What can hang from each mark
bura: biza kozifi tego
divem: borup nade
pabola: gazo lapop vibu
nade: gazo lapop lubo
vibu: borup bura gazo kozifi lubo
lubo: kozifi
biza: kozifi pabola tego vibu
borup: gazo tego vibu
kozifi: lapop
tego: gazo
gazo: borup divem pabola tego
lapop: gazo tego vibu

Every row comes from one small tree of marks. The marks that hang from a mark follow it in brackets, in alphabetical order. Every link used is in the known rows. Which tree was each row made from?
Known rows
nade[lapop[gazo] lubo]: [  -4  176  -78  -13   -2   77   96  -16  -46 -211   72   82   67   19
 -206 -108   31 -162  300   -4   64 -179   -2   24 -112   84  -42   50
  -49  152  117   81   -9  232 -104  -27   39   41 -143   -6   62  -81
   57  148 -245   72   66]
pabola[gazo[divem] lapop vibu[borup]]: [ 192   66   88 -179   44   94  248  156 -101  264   31  -42   46 -430
  -96   -4  -74  -44 -245 -374 -136 -282   29  -17   82   92  299  186
   -2   37  262  -47  118 -198  131 -153  277  -40   52  -90   -6   64
   72  -35 -245   94   90]
divem[borup nade[lapop[gazo[pabola[vibu[kozifi]]]]]]: [ 124   16 -151  -52   51   29  435   43    9 -114  -32   -6   48  -43
 -322  118  -20   17   93   21  -74  130  173 -138   54   11   89   68
    4  152  -12  132  193  -13 -155   63    9 -222  -19  -47   27  -32
   31   39   29  102  -16]
bura[biza[tego vibu[gazo[divem[nade]]]] kozifi]: [ 174  -21   45  149   46  338  219 -138   32  -43   20 -222   26 -101
   13 -134 -121 -185   -4   69  113  125  -59  -92   83 -174  -19   54
 -137   -9  160   54  -44  219  112  -68   46  -76   35 -123   57  392
  -50    8 -107  108  130]
nade[gazo[borup[vibu[lubo]] pabola] lapop]: [  97  168   21 -294   45   73  195  -26  -65 -149  138  105  223 -281
 -275  -62  -20   -6   64  -83 -121 -187   79 -210   -1  -25  -40  180
  115  140   68   71  -67   84  -74 -137   20  -79   10   62 -150   85
  143  -41 -277   78  -20]
nade[lapop[gazo[divem[borup[vibu]]]] lubo[kozifi]]: [ -24  362 -204 -131   59  -54  324   89  -98 -336  143   64  125   -2
 -259    2  -76  -61  330  -20  158 -176   52  -84 -107   56  -29  216
   60  194  219   16  152  200 -108  -67  -12   20 -106   67  -67   20
  153   48 -258  174  -13]
divem[borup[gazo[pabola] tego] nade[lubo]]: [  70  109 -260  111  -26 -157  438  102   72 -291  -45  116  -44  -29
 -313  151   31  187   40  136   27  136  263 -283  122  -76  -28  177
   77  338    3   38  272  199 -412  106 -139 -254  111   31  -97  -37
  281 -144  108   38   92]
kozifi[lapop[gazo[divem pabola] vibu[lubo]]]: [  17   59   34   30  -15  -36  141   80  -98  -47   20  141  113 -289
 -237 -222  -21  -30  101   84   17   27  -46   57  -31 -155  -88    4
 -158   85   49   79  -67   99  -15  119 -174 -157 -152   58 -113  227
  114   -5  -60  206  -60]
vibu[borup bura[kozifi[lapop] tego] gazo]: [ 207 -118  270   81   62  243 -116 -113    7   37  -71 -109  -39 -241
 -256 -284 -221  119   66  114   77 -151  -58  -77  108  -79  -57   65
 -281 -125  206   73 -134   16   77  -18    7 -311  160  299  -41  577
  176   56  -22  -54  129]
divem[nade[lubo[kozifi]]]: [  55  193  -85   16  -27    4  238  -37   23 -158  -34  -10  -29   99
  -52  107  -37   53  262   44  -13   58  194 -100  -72   11   39   42
   58   40    4   -5  103   23 -163  -62  -18    0  -68  113  -29  -83
  118  -35   77   32   87]
divem[borup[vibu] nade]: [  96   32 -195   66   -1 -144  372   37   -2 -189  -20  -98  -96   44
 -150  109 -115   87   25  141   82  177  104 -191   87  -73   14   62
   34  154  -29    7  271  -42 -194  -33  -74 -252   82  -65   -5 -103
   32  -46  157  -64   25]
nade[lapop[tego[gazo[pabola]] vibu[bura]] lubo]: [  20  285  -14  119  -47  199  101  -98 -132  -99   48  289   96 -164
 -436 -267   12  -28  404  111   84 -156   16   12 -143  135   23  164
 -100  173   86  238  -81  336 -332  -20   37  -73 -188  243  -98  -86
   70  114 -302  305  -57]
tego[gazo[divem pabola[lapop]]]: [   5  125  -29  -17   20  -42  243   11  -95   78   84  209  123 -330
  -44   14  -27  152   58 -126  -39  -44  135  -58  -44   -1  225    7
   95   96  150  -68 -101   -6  -85   61   39    5   63  -13 -316   33
   33 -107 -143  179 -198]
pabola[gazo[tego] lapop vibu]: [ 104   -3   78 -170   78   93  232  132 -130  301  -10 -200  -25 -235
  -45   73   -2 -141 -352 -411 -165 -264   79   28   44  179  273   82
   59  149  179  -75  144 -106   14 -130  271   63   13  -65   74  -45
   50   81 -268  148   99]
pabola[lapop[vibu[borup bura]]]: [ 148   48  149  -36  -76  108  -60   96   -7  191  -59   54   22 -148
 -312 -167  -95  -30   10   72   21 -162 -132   -3  -26  113  -72   90
  -44   37   41  185   22  -45   37  -62  176 -102  -26   59   25   25
  -31   10 -140   66  134]
pabola[lapop vibu[borup[tego] bura]]: [ 235  -83   86  -60   -2  178  -13  153   10  337    2   56   16 -255
 -309 -117  -27   62 -198  -39   -4 -325   30 -109  149  194  111  154
  -28   79  140  123  137 -161  -74 -125  250  -26   67   17  125   79
  164  -10 -180   87  142]
tego[gazo[borup[vibu] pabola]]: [ -16   52    5  -43   68  -24  208  -67  -63  -54   94  180  206 -311
  -73  -57   10  146  -62   96   46  -82  127 -123   20 -123  156   55
   68   61   59  -63  -95   66 -159  -57  -32 -103   61   71 -233    7
   93 -115    9  161 -280]
pabola[gazo[borup[tego] divem] vibu]: [  42  112  -16  -98  117  -34  254  135 -163   30  193   18  148 -427
  -37   47   89  -65 -424 -291 -115 -151  101  -41  192  -43  228  259
  -48    7  176  -90   97  -50   39  -67   88  -59    7   -8  -56   97
  124 -102 -152  236  -94]
tego[gazo[borup divem pabola[lapop[vibu[kozifi]]]]]: [ -17  181   60 -111   21  -46  273   18  -97   37  118  281  264 -479
 -212  -22   19   81   -2   -2  -77  -79  127  -61  -12  -55  116  124
   29    1  136  -29 -173   38   -4   40  101  -97  -24  142 -331   96
   -8 -151 -131  299 -230]
tego[gazo[pabola[lapop]]]: [  32   26   13  -28    6   34  167  -68  -54  114  -29  144  105 -214
  -37  -39  -14  138   45  -37  -39  -54  123  -29  -68   48  210  -52
  124  128   75   12  -56   18 -155   15   47    2   68   -8 -199  -35
   15  -69  -54  131 -136]
lubo[kozifi[lapop[gazo[divem[borup]]]]]: [ -57  170  -68  -94   59 -139  244   79  -77  -83   60  -95  107   -1
 -112    6  -73   49  107  -34   46    1   36   -3 -118   34   -2   64
   92   81   74   11  140   41    5   94 -138 -124  -29   83 -101  187
  119  -46   14  104  -78]
kozifi[lapop[gazo[divem] vibu[borup[tego]]]]: [  81   58   -6  118  -68  -87   67   86  -52  -50  110  130  117 -202
 -342 -320  -26  -95   23  124  127  -72 -140   90  -48  -56 -200  128
 -133   20   36  157    5  162  -23  140 -132 -246  -90  107  -37  196
   44  -72  -48  122  -14]
kozifi[lapop[gazo[tego]]]: [ -34  -34   20   58   22  -62   88   51  -34   35   75  -97   13  -32
 -147 -134   22  -98   17  -31   32  -85  -28   64  -98   39  -77  -72
  -55   95   10  -12  -43  108  -40  149 -117 -135  -59   52    0  112
   90   98  -63   23  -36]
pabola[gazo[tego] lapop[vibu[borup lubo]]]: [ 129   29  159 -155   -7   79  209  142  -46  206  -87    2  -13 -293
 -246 -179  -26  -81 -131 -157 -107 -224 -143   21    2  119  -57  156
  -53  100  183   45  -29  -80   63  -16   86  -47  -65  151 -115   99
   38  -25 -101  141  206]
tego[gazo[divem pabola[lapop vibu[lubo]]]]: [  37   27   17  -82   48   47  280   52 -130  144   48  239  118 -452
  -82  -21   -5  182  -18 -117  -74 -128  164  -98   60   -8  294   20
   26   83  249  -96  -56  -66 -111  -26   81   73   -2  -26 -259   65
  101  -94 -137  247 -143]
biza[pabola[vibu[borup]]]: [ 199 -222    6   -6   11  235   87  -78  188   27   -8   27   12 -172
 -105  -42    0   33  -98  -18   40  -12  -20 -101   32   -4   98   72
 -110   87    9   16   38  -56  121  -49  215   -5   19 -114   94  169
   42   34  -30    5  -37]
divem[nade[gazo[tego] lubo]]: [  37  157  -19   33  -27   19  280  -49  -18 -211   21  -36 -108   51
 -150   75   20  -68  251  -87 -109  -41  191 -135  -78   46  -48   63
   68   78   26  -69    4  145 -140  -30   -9 -105 -103   91  -76 -130
  109   72  -88   13  122]
lubo[kozifi[lapop[gazo[borup] vibu]]]: [ -30  163   55 -108    9  -66   96   22  -90  -62   24  -69  215  -14
 -182 -121  -39  -59   14  103   44  -59  -46   81 -157   -7  -88   76
   48    6  -15  127   82  137   10    3  -81 -113 -130  168   -8  135
   32  -66   29  177  -64]
gazo[pabola[lapop vibu[kozifi]] tego]: [  64  -48   49 -178   97  126  220  124   51  302   -8   43   46 -251
 -186  183   43   -8 -155 -218 -173 -182  268  -83   97   61  122   91
   80  132   60  -88  -43  -95   -8  -41  242   74   31  108  -42  111
  183   51 -256  247  -16]
borup[tego vibu[gazo[divem[nade]] lubo]]: [ 233   49 -200  -34  -42 -133  222   68   49 -218  -95  219  -37 -243
 -168 -179 -113  184  -81  245  190  -70  -19 -244  240 -165  -96  199
 -184   57  174  -34  100  -78 -278  -61 -205   11   69  233 -120  240
  237 -184  121   84  110]
bura[biza[vibu[borup kozifi lubo]] tego[gazo]]: [ 182 -216  199  119   63  487  107  -94 -122   27  -52   52   67 -199
 -126 -295 -102  139    3  300  124 -112  -92 -128  123  -51  -54   26
 -137 -204  361   11 -200   81   67  -29  -85  -74  -20  180  -33  370
  -29   34  101  137   94]
vibu[borup gazo kozifi lubo]: [ 197 -157  221 -303  -13  223   78  -25  272  -12 -364  292  -14 -321
 -293 -296  -84  200  181  309   -2 -213  -97 -212  186  -62 -180  160
 -318 -251  230  -12 -210 -214   51  -31  -81  -75  -35  462 -123  450
  237  -23  268  -21  241]
tego[gazo[borup[vibu[bura lubo]] divem]]: [ -19   94   34  -51   57  -50  184   76 -145  -85  176  223  136 -422
 -163 -168  -15  191    8  127  121 -144  -13 -200   69  -68  101  104
 -118  -72  255 -136 -136  -39 -108   -9  -92  -75  -40  151 -303  113
  119  -89  -10  172 -228]
lubo[kozifi[lapop[gazo]]]: [   5  106  -16 -107   22  -42   93   10  -48  -18  -16 -114  118   73
  -59  -72  -65   27   99   18   56  -42    9   51 -171   53    3    0
   86   32   14   69  100   43  -42   37 -118  -35  -52  125    4  146
  101  -27   47   84  -46]
vibu[bura[biza[kozifi]] gazo]: [ 149  -18  213   10   70  324  -59  -45  104  -50 -193  -72  -35  -97
 -126 -175 -161   42  -66  142  145   28 -165 -275   92  -34    9  -20
 -218  -60   66   62  -80    3   46   19  -11  -18   54  122    6  341
  169  207  -51    8   95]
bura[biza[kozifi[lapop]] tego]: [ 121  -66   83  258   45  212   45 -134 -135   18  122 -306   10  -18
   -5  -94 -150   -3 -128   51   95  151  -45  -54   -4  -58  -58 -121
  -41   27   82   19  -49  159  124  127    4  -26   74   -7  116  362
  -29   62 -106  -67   92]
pabola[gazo[divem[borup nade[lubo]]] lapop[tego]]: [  54  334 -151   52   -5 -142  540   29 -161  -12  -44 -100  -83 -218
 -100   96  -37    7  116 -271 -161  -23   94   28  -64  115  242  135
   16  301  153    0  136  -10  -54   29   68 -226  -20   12 -118  -72
   31  -21 -149  141   65]
kozifi[lapop[gazo[borup pabola] tego]]: [ -61   91   -5  111   41  -83  195  -81  -67   21   21  -13  154 -189
 -168 -136   87    3   63   46  -75  -77   36  125 -106  -71   47  -30
  -62  202  -80   92 -120  169  -42  120 -134 -301  -88  115  -23  132
  126    9  -39  168 -197]
lapop[tego vibu[bura[biza kozifi]]]: [  75   81  100  231   -7  202  -74  -68 -189  -72 -100  -70   46    2
 -243 -275    7  -89   30  193   64   72 -196  130  -36  -30  -28  101
 -143   21  -16  295  -36  301   -1  -43   -3 -155 -165  225  132  148
  -97   81  -83  403   -2]

Which tree is each row?
[  89  -61   27 -136   73  174  104   10   43  116  -71  117   93 -209
  -74  107   19   60  -59  -48  -97  -13  243  -67  118  -84  172   81
    8   -7   -1   -8    2  -78  -36  -82  119   15   17   58   27  109
  161   19  -71  201  -91]
gazo[pabola[vibu[kozifi]]]
[ 111  103  -91  -80   66  -65  124  335  -16  -89   90  113   27 -250
 -306   53 -117  224 -155   15  239 -135   48 -348   90 -178   46  214
  -39  105  142 -153    9   44 -235   26 -113  -74  127  170 -191  191
  379  -23 -206  170 -198]
borup[gazo[divem pabola tego] vibu[bura]]
[ -12  151  -32  -26  -11  -38  151  -91  -93   60   -9  -33  109    1
  -98 -142  -53  136  170   43   41  -59   45   58 -211  146   83   36
  104   48   37   89   54   94 -194   41 -117  -60  -38  266  -98  102
   77  -94   56  130  -95]
lubo[kozifi[lapop[tego[gazo]]]]
[ 311  -55  -50 -160  -52   83   -3   55  109  -55 -191  213  -34 -284
 -360 -392 -154  209   37  395  262 -140  -34 -277  211   -7 -161  204
 -294  -29  170   85   55 -137 -368  -30 -204  -70   77  470   -2  446
  382   -9  103   81  157]
borup[tego vibu[bura gazo kozifi[lapop] lubo]]
[ 110  -89  154   -4   81  295  -70  101  -97  103   -8  -78   11  -98
 -102  -34  -10  -19 -230  -15    4  -94    4 -129  164   28  182   11
  -69  -58   77   22   71  -39    1 -142  104   31  -31  -40  180   66
   99  186 -126  145   38]
pabola[vibu[bura[biza]]]
[  61  -16  100 -223   76  120  153  -22  216   -4 -228  164   12 -196
 -174   41  -38   59   22   31  -64  -88  136 -155  114  -87  -57  119
 -122  -71   44  -97 -194  -53   -5   44   -9  -37   50  387 -174  326
  220   75   -1  149   -4]
vibu[gazo[pabola tego] kozifi]
[ 254 -124  -64  116    5  309  160 -161  159  208  -59 -144  -38 -190
 -173  -95  -79   53    8  -25  146   92  -54 -123 -143  164  202    9
 -173  301    6  162   94  -23   46   70  387   62  -23 -138  175  232
   60   96 -239   97  -86]
biza[kozifi pabola[lapop[tego] vibu[bura]]]
[ 150   30  124  -58    6  167   53  -10  -66  250 -256  -53  -55 -214
 -220  -98  -81   39 -114  -17  -60 -332  -12  -16   71  143  262   46
 -150  113  135   97   94  -51  -82 -191  239  -55  -41   98  159   45
   85  138 -199  170   93]
pabola[lapop[tego] vibu[bura gazo]]
[ 214  -56    4 -157   15  146   46   88   18   -6 -135  117   18 -250
 -273 -264 -121  183  198  295  188  -59   18 -184   66  -77  -18   59
 -217  -13  116   41  -33 -161 -202  -25 -168 -105  -37  284   20  319
  330  101   44  144  -39]
borup[vibu[bura kozifi[lapop[gazo[pabola]]] lubo]]
[  60   73  121 -154   77   71   75  107  -60  -38   90  -39  149 -240
 -193 -146  -54  107 -111  185   72 -133  -39 -244  109  -57  -42   82
  -60    2  102  -24  -34  -75  -28 -117  -99  -77   -4  209  -48  270
  247   -5    3   87   10]
gazo[borup[vibu[bura[biza] lubo[kozifi[lapop]]]]]
[ 128   49  -87  -50    4  -53  228  200  -23  -65   -1   97   80 -233
 -167  168  -40  179 -178  -58  -11   24  170 -226   85 -198  206  107
   10   51   69  -71  115   44 -177    3   -2  -59   64  -38  -73   42
  190 -138  -57  113  -94]
borup[gazo[divem[nade] pabola[vibu]]]
[ 123  186  140  -88   25   50  181  242  -98  200   74   13   -4 -359
 -296  -94  -81  -89 -122 -284  -47 -212 -121  -23  -12  120   18  232
  -73   48  190   13  -50  -99  120   44  125 -126  -19  144 -198  135
   66   28 -287  200   53]
pabola[gazo[divem tego] lapop[vibu[borup bura]]]
[ 114  116  -39 -239   28  -49  179   62   11 -185 -148  108   19 -198
  -71 -105 -196  179   33  164  166 -147  -54 -209  113 -158  -16  158
 -117  -39  239 -117   58 -108  -75 -171 -129   85    5  239 -148  272
  220  -90   66   89   49]
borup[vibu[gazo[divem] lubo[kozifi]]]
[ 107 -114   52  247   91  426  -15  -79   28  165   73 -124  -42  -71
  -89 -141 -190   14  102  136  314   92  -63 -165  -52   15  -56   33
 -211  -16  147  117  -11   48   30   80  101  -66   23 -105   36  274
   91  102 -171   12  -78]
biza[kozifi vibu[bura[tego]]]
